Below are the code and all the weights of a small trained network. Each question names an input and a class and asks about switching units off, where a switched-off unit gives its printed mean instead of its output.

import numpy as np


def w(rows, s, z=0):
    codes = np.array(rows[::2]) - 128.0
    scale = np.full(codes.shape[1], s)
    scale[-1] = z or s
    return codes * scale


def f(y):
    return np.maximum(y, 0)


def log_softmax(a):
    a = a - a.max(-1, keepdims=True)
    return a - np.log(np.exp(a).sum(-1, keepdims=True))


def net(x, mask):
    res = np.array(x, float).reshape(1, 5) / 4 @ E
    y = f(res @ A[0][:, :-1].T + A[0][:, -1])
    res = res + np.where(mask, y, B[0][:, -1]) @ B[0][:, :-1]
    return log_softmax(res[-1] @ U[:, :-1].T + U[:, -1])


A, B = {}, {}
E = w([
[249,92,84,103,179,153,180,120],'x0',
[130,133,133,93,179,140,109,178],'x1',
[83,193,204,90,149,192,202,95],'x2',
[122,164,114,123,131,96,133,142],'x3',
[125,102,122,50,98,133,130,89],'x4',
],0.012)
A[0] = w([
[113,170,191,59,125,238,253,101,103],'N0',
[201,115,107,69,187,119,223,35,117],'N1',
[205,161,15,173,207,206,210,134,85],'N2',
[51,145,244,155,91,165,85,100,138],'N3',
[23,123,171,135,127,128,90,144,35],'N4',
[109,42,62,153,138,87,7,127,3],'N5',
[84,243,177,179,141,182,233,166,105],'N6',
],0.0067,0.006)
B[0] = w([
[233,107,1,131,119,122,176,101,248],'N0',
[93,199,229,56,161,112,117,113,244],'N1',
[87,153,201,61,128,184,81,18,254],'N2',
[92,136,165,121,133,107,136,107,225],'N3',
[73,193,138,161,145,191,53,83,178],'N4',
[152,85,110,191,81,235,47,110,216],'N5',
[211,79,65,153,173,132,115,137,217],'N6',
],0.0088,0.008)
U = w([
[111,188,175,113,125,158,113,114,53],'0',
[175,86,9,135,123,136,146,148,45],'1',
[137,112,123,122,129,126,161,165,255],'2',
],0.012,0.0086)

Each question gives the input, the list of numbers given to net, and the class t.
The units are the neurons (one row each of A and B). Each row of codes is followed by its name. A weight is (code - 128) times the scale printed after its matrix; where a second scale follows, it is the last column's (A, B and U).
mask holds one flag per neuron, in row order. A switched-off neuron (its flag False) gives its mean, the last column of its row in B, instead of its output. The means were averaged over made-up inputs and are rounded, as every weight is.
A unit's drop is (log p(t) with every unit on - log p(t) with that unit switched off) / (log p(t) with every unit on - log p(t) with every unit switched off).
The circuit of an input: a set's keep is (log p(t) with only the set's units on - log p(t) with every unit switched off) / (log p(t) with every unit on - log p(t) with every unit switched off). Starting from all 7 units, units are removed one at a time, each time the one whose removal leaves the highest keep (on an exact tie, the one counted first), for as long as the keep stays at least 0.8.
units of the circuit, in order: the units of the circuit, biggest drop first
k most important neurons: the k neurons with the biggest drops, biggest first
drop when u is switched off: that unit's drop, to one decimal
input [7,4,-6,4,5], class 0: 3 most important neurons => N1, N2, N0
input [-2,2,4,4,-4], class 1: units of the circuit, in order => N6, N1
input [8,-6,3,-5,7], class 0: units of the circuit, in order => N1
input [7,-4,-5,4,4], class 0: units of the circuit, in order => N1, N2
input [6,0,0,8,4], class 0: 2 most important neurons => N1, N2
input [1,0,5,-3,5], class 1: 2 most important neurons => N0, N2
input [4,-2,6,4,0], class 1: 2 most important neurons => N0, N6
input [-1,0,1,-3,-2], class 2: 3 most important neurons => N2, N1, N0
input [6,8,-5,6,8], class 2: 2 most important neurons => N4, N3
input [-3,2,0,-7,8], class 2: 3 most important neurons => N2, N1, N5
input [3,8,4,5,-2], class 1: 3 most important neurons => N0, N6, N3
input [-2,0,5,-1,-1], class 1: units of the circuit, in order => N0, N6
input [-1,6,5,-4,6], class 2: 2 most important neurons => N5, N3
input [3,-1,-5,-6,6], class 2: units of the circuit, in order => N0
input [-4,3,2,-6,-5], class 2: 3 most important neurons => N2, N1, N6
input [-5,-5,5,0,7], class 2: 4 most important neurons => N0, N2, N3, N1
input [4,-2,5,-6,-5], class 1: 2 most important neurons => N0, N6
input [2,-5,4,1,8], class 2: 2 most important neurons => N1, N0
input [7,-3,-2,7,0], class 0: drop when N3 is switched off => 0.0
input [4,5,8,4,-3], class 1: units of the circuit, in order => N0
input [0,0,4,0,3], class 1: drop when N0 is switched off => 0.5
input [8,1,2,3,-3], class 0: drop when N2 is switched off => 0.3
